Each row has two labels, one from each of two sets.
[-0.27  0.24 -0.97  0.61 -0.30 -0.15 -0.63 -0.26 -0.69  0.14 -1.32  3.27
  0.13  0.79 -2.25 -0.25 -0.36 -0.21  0.17 -0.30  1.19 -1.02  0.31  0.40
  0.83 -0.25] : P/zam
[-0.14 -0.06  0.11  0.97  0.31  0.42  0.14  0.01 -2.04 -1.26 -0.41 -1.39
  0.26  0.30  0.65 -0.28 -0.19 -0.46 -0.84  0.04 -1.34 -1.16 -0.17 -0.01
  0.16 -0.13] : N/zam
[ 0.77  0.33  0.67  0.79 -2.26 -1.23 -0.31  0.16  2.93 -0.29 -0.16  0.01
  0.08 -0.20 -0.04 -0.18 -0.15  0.19  0.23  0.20 -0.16 -0.35  0.71 -0.13
  0.57 -0.24] : B/Tisun
[ 1.77 -0.61  1.69 -0.67 -0.06  0.37 -0.92  0.22  5.55 -0.08  1.96  0.65
 -0.39 -0.04  0.39  0.54  0.33  1.32 -0.48  0.13 -1.35  0.51  0.39 -0.12
 -0.97 -0.33] : Q/zam
[ 1.08 -0.48  1.13 -0.02 -0.05  0.19  0.06  0.21  1.52 -0.14  0.98 -0.27
  0.05 -0.01  0.62 -0.60  0.38 -0.14 -0.60  0.60 -1.48 -0.28 -0.30  0.13
  0.49 -0.19] : Y/Tisun
[ 1.98 -0.61  1.78 -1.06  0.36  0.80 -0.23  0.42  3.63  0.02  1.84 -0.77
 -0.16  0.14  1.05 -0.35 -0.13  0.54 -1.19  0.17 -1.84  0.95 -0.31 -0.49
 -0.08 -0.13] : Y/Tisun
[ 0.75 -0.20  1.79  1.37 -0.02  0.06 -0.92  0.39  4.29 -1.04 -0.23 -0.84
  0.07 -0.24  0.03 -0.47  0.17  0.25  0.16  0.44 -0.41 -0.23 -0.24 -0.16
  0.96 -0.27] : B/Tisun
[ 1.49 -0.99  1.10 -0.07 -0.25  0.06 -0.53  0.18  3.86  0.50  1.16  0.55
 -0.12 -0.19 -0.89 -0.72  0.45  1.23 -0.16  0.22 -1.09 -0.76 -0.60 -0.22
  0.21 -0.23] : Q/Tisun
[ 0.81 -0.27  1.03  0.35  0.33  0.19 -0.42  0.19  4.54  0.23  0.56  0.06
 -0.12 -0.85 -0.37  0.20  0.28  1.06  0.80 -0.43 -0.39  0.72 -0.24 -0.43
  0.02  0.62] : B/Tisun
[ 0.59  0.04  1.32  1.00 -0.12 -0.16 -0.31  0.10  2.32 -0.41 -0.79 -1.16
  0.22 -0.52 -0.17 -0.67  0.41 -1.45  0.20  0.39 -0.76 -0.05 -0.26  0.26
  0.00 -0.13] : B/Tisun
[ 1.57 -0.35  0.67 -0.12 -0.07  0.03 -0.06 -0.05  2.98  0.05  1.45  0.60
  0.13  0.15  0.40 -1.40  0.31 -0.24 -0.21  0.32 -1.45 -0.55 -0.04 -0.21
  0.20 -0.23] : Y/Tisun
[ 1.85 -0.68  1.15 -0.30 -0.01  0.11 -0.30 -0.24  4.76 -0.03  1.16  0.57
 -0.29 -0.03  0.39  0.15  0.36  0.57  0.03  0.33 -0.88  0.75 -0.54 -0.80
  0.00 -0.41] : Q/Tisun
[ 1.40 -0.28  0.56 -0.45 -0.38  0.33 -1.27 -0.03  2.40  0.02  0.53 -0.30
 -0.64  0.10  0.61 -0.18 -0.06 -0.23 -0.21  0.31 -1.13  0.75 -0.24  0.00
  0.76 -0.18] : Q/Tisun
[ 2.29 -0.31  0.18  0.19  0.12 -0.09 -0.08 -0.37  0.55 -0.07 -0.16  0.52
  0.11 -0.47  0.29 -0.88 -0.55 -1.22 -0.09  3.13 -1.19 -1.31  0.10  0.15
  0.71 -0.15] : Q/Tisun
[ 1.71 -1.09  1.05  0.37 -0.06  0.22 -0.61 -0.89  3.98  0.12  0.72  0.41
 -0.80 -0.15  0.52 -0.84  0.81  0.85  0.63 -0.08 -1.09  0.75 -0.14 -0.55
 -0.26 -0.12] : P/Tisun
[ 0.32 -1.18  0.76  0.03  0.16 -0.01  0.27  0.41 -0.20  0.02  0.02 -2.32
 -0.63 -0.20  0.37 -1.10  0.41 -0.58 -0.18 -0.37 -1.46  0.57  0.16 -0.33
 -0.17 -0.12] : N/Tisun
[-0.54  0.47 -0.72  1.50  0.30  0.63  0.58  0.01 -4.05 -0.30 -1.07 -1.97
  0.39 -0.66 -0.44 -1.24 -0.22 -1.76  0.11  0.05 -0.48 -0.63 -0.30 -0.01
  1.14  0.72] : N/Tisun
[ 1.30 -0.38  0.71  0.06  0.49 -0.32 -0.21 -0.34  1.61  0.64  0.37  1.47
 -0.10  0.04  0.41 -0.25  0.22 -0.58 -0.63 -0.07 -1.04 -0.33  0.06 -0.11
  0.57 -0.20] : Q/Tisun
[ 1.16  0.12  1.33 -0.04  0.35  0.09 -0.55  0.01  4.21 -0.04  0.28 -0.53
 -0.50  0.23  0.29 -1.03  0.52 -0.24 -0.10  0.09 -1.59  0.66 -0.08 -0.47
  0.31 -0.51] : Q/Tisun
[ 1.71 -1.09  0.97 -1.40  0.26  0.35  0.41 -0.23  4.87  0.22  0.98 -0.51
 -0.65 -0.09  0.53 -0.57  0.39  1.20 -0.24  0.41 -1.36  1.22 -0.20 -0.25
 -0.06  0.01] : Q/Tisun
[ 0.89 -0.78  0.50 -0.32 -0.18  0.35 -0.26 -0.35  2.31 -0.25  0.38 -0.36
 -0.47 -0.27  0.38 -0.74  0.36 -0.72 -0.47 -0.03 -0.65 -0.26  0.18 -0.26
  0.35 -0.28] : Q/Tisun
[ 1.21 -0.33  1.83  0.33 -0.14  0.00 -0.49  0.12  5.91 -0.24  0.42 -1.35
 -0.21 -0.32 -0.18 -0.10  0.45  0.81  0.52  0.35 -1.34  0.61 -0.25 -0.01
  0.19 -0.21] : B/Tisun
[ 2.14 -0.76  1.33 -1.61  0.70 -0.03 -0.40  0.12  4.91 -0.03  2.15 -0.14
 -0.28  0.51  0.64 -0.28  0.73  0.49 -0.27  0.52 -1.50  1.02  0.12 -0.77
 -0.86 -0.03] : Q/Tisun
[ 0.99 -1.40  1.09 -0.08  0.00  0.17  0.22 -0.30  2.47  0.19  1.19 -2.68
 -0.17 -0.18  0.21 -0.79  0.56  2.96  0.06 -0.06 -2.02  1.45 -0.19 -0.03
 -0.33 -0.24] : N/Tisun
[ 2.20 -0.88  0.84 -0.45 -0.01 -0.58 -0.14 -0.79  2.73  0.26  1.58 -0.06
 -0.25  0.07  0.39 -0.67  0.07 -1.17 -0.33  0.35 -1.58  0.00 -0.17 -0.56
  0.18 -0.43] : Q/Tisun
[ 0.93 -0.48  0.75  0.49  0.37  0.14 -0.55  0.22  2.00 -0.33  0.37 -0.16
  0.22 -0.14  0.25 -0.50 -0.02 -0.33 -0.25  0.04 -0.96 -0.76 -0.27  0.08
  0.93  0.25] : Y/Tisun
[ 1.14 -0.21  0.72  0.05  0.06  0.02 -0.15 -0.06  3.09 -0.32  0.79  0.58
 -0.24 -0.13  1.00 -0.51  0.30  0.09 -0.19  0.38 -0.77 -0.61  0.11 -0.19
 -3.31 -0.12] : Q/Tisun
[ 1.44 -0.78  1.24  0.07  0.21  0.29 -0.44 -0.10  1.81  0.05  0.64 -0.54
 -0.37 -0.22  0.89 -0.90  0.49 -0.99 -0.22 -0.14 -1.48 -0.12 -0.38 -0.12
  0.74 -0.05] : Q/Tisun
[ 1.53 -0.26  1.28  0.44  0.06 -0.33 -1.27  0.11  6.38  0.03 -0.11 -1.42
 -0.24 -0.09 -0.19 -0.21 -0.17  0.55  0.42 -0.09 -0.41  0.73 -0.13 -0.37
 -0.07 -0.01] : B/Tisun
[ 1.37  0.16  2.72  0.73 -0.01 -0.02 -1.35  0.34  6.38  0.10  0.01 -1.81
 -0.16 -0.15  0.58  0.20  0.81  1.48  0.25 -0.40 -1.06  0.69 -0.56 -0.10
 -0.36 -0.19] : B/Tisun
[-0.19  0.04  0.42  0.41 -0.30 -0.02 -0.04  0.19  1.29  0.27 -0.74 -1.72
 -0.02 -0.35 -0.56 -0.48  0.41  0.06 -0.04 -0.31 -0.41 -0.15 -0.02 -0.16
  0.17  0.08] : B/Tisun

Each row has two labels, one from each of two sets.
[-0.06 -0.25 -0.02  0.18  0.05  0.06 -0.58 -0.28  0.13  0.30  0.23 -0.25
  0.72 -0.37  0.36 -0.55 -0.06  0.05 -0.32  0.31  0.31 -0.26 -0.53  0.35
 -0.32  0.03] : sato/<58>
[-0.02  0.04  0.07  0.02  0.05  0.06 -1.14 -0.09 -0.01 -0.01  0.13  0.01
 -0.01 -0.16 -0.17 -0.22  0.02 -0.25 -0.16  0.18  0.07  0.09 -0.48  0.02
  0.19 -0.17] : sato/<67>
[ 0.03  0.24 -0.21 -0.20 -0.03 -0.16 -0.91 -0.30  0.21  0.19  0.02  0.46
 -0.32  0.14 -0.46 -0.05 -0.04 -0.51 -0.13  0.02 -0.57  0.24 -0.17 -0.41
  0.23 -0.22] : sato/<67>
[-0.17 -0.11  0.06  0.01 -0.02  0.07 -0.58 -0.09  0.20 -0.12  0.00 -0.10
 -0.32 -0.53  0.06  0.10 -0.07  0.13 -0.25  0.09 -0.46 -0.04 -0.16  0.13
  0.28 -0.20] : gezil/<67>
[-0.48  0.04  0.02  0.02 -0.15 -0.18 -0.95  0.04  0.04 -0.47  0.03 -0.45
  0.02 -1.02 -0.03 -0.39 -0.09  0.13 -0.06  0.04 -0.22  0.25 -0.22  0.07
  0.30 -0.02] : gezil/<67>
[-0.14  0.04 -0.01  0.00  0.12 -0.08 -0.94 -0.19  0.24 -0.33  0.06 -0.43
 -0.24 -0.73 -0.28 -0.15  0.01  0.62  0.15  0.05 -0.05 -0.10 -0.14  0.08
  0.60 -0.14] : gezil/<67>
[-1.10  0.64 -0.14 -0.20 -0.28 -0.10 -1.35 -0.11  0.23 -0.59 -0.09  0.99
 -0.48 -0.54 -0.23 -0.05 -0.18 -0.58  0.11 -0.08 -0.42  0.07 -0.08 -0.34
  0.06 -0.33] : sato/<67>
[-0.14 -0.03  0.01  0.34  0.09 -0.08 -0.98 -0.25  0.23 -0.09  0.13 -0.10
 -0.50 -0.14 -0.26 -0.20 -0.02  0.14 -0.13  0.10  0.27 -0.07 -0.31 -0.24
  0.23 -0.28] : sato/<67>
[-1.59  1.47  0.62 -0.38  0.10 -0.25 -1.31  0.56 -0.07 -0.94 -0.11 -0.11
 -0.03 -2.09  0.28 -0.26 -0.11 -0.67 -0.15 -0.67 -0.46 -0.82  0.26 -0.77
 -0.46  0.21] : sato/<67>
[ 0.10 -0.12 -0.56 -0.47 -0.15  0.15 -1.11  0.42 -0.13  0.10  0.11 -0.08
 -0.37 -0.34 -0.74  0.05 -0.05 -0.44  0.06  0.13 -0.02 -0.12 -0.14 -0.31
  0.35 -0.17] : gezil/<67>
[ 0.28 -0.05  0.27  0.15  0.14  0.26 -0.97 -0.32  0.00 -0.20 -0.04 -0.10
  0.34 -0.85  0.25 -0.16 -0.11 -0.02 -0.01  0.07 -0.21 -0.02 -0.12  0.35
  0.36  0.15] : sato/<67>
[ 0.24  0.23  0.39  0.05  0.37  0.09 -0.90 -0.47 -0.03 -0.13  0.02 -0.49
  0.11 -0.19  0.11 -0.44 -0.10  0.14 -0.23  0.18  0.21 -0.49 -0.16  0.44
  0.04  0.23] : gezil/<67>
[ 0.61 -0.11 -0.51 -0.32  0.13  0.06 -0.95 -0.06 -0.01  0.08  0.21 -0.35
 -0.04 -0.39 -0.73 -0.14 -0.13 -0.08  0.18  0.21 -0.33  0.16 -0.24  0.28
  0.56 -0.24] : gezil/<67>
[-1.05  0.85  0.19 -0.56  0.24 -0.05 -0.75  0.64  0.11 -0.26  0.04 -0.19
 -0.27 -1.26 -0.17  0.10 -0.14 -0.21 -0.16 -0.23 -0.23 -0.53  0.01 -0.37
 -0.16 -0.10] : gezil/<67>
[ 0.18 -0.12  0.07 -0.14  0.21 -0.20 -0.72  0.06 -0.12 -0.01  0.13  0.13
  0.28 -0.99  0.15 -0.34 -0.08 -0.09  0.22  0.07 -0.33  0.14 -0.36  0.26
  0.20  0.01] : gezil/<58>
[-0.42  0.05  0.03  0.26  0.02 -0.47 -0.38  0.24 -0.09 -0.11  0.19 -0.19
 -0.32 -0.58  0.04  0.05 -0.19  0.10 -0.05  0.08 -0.03 -0.40 -0.48 -0.30
 -0.23 -0.22] : sato/<58>
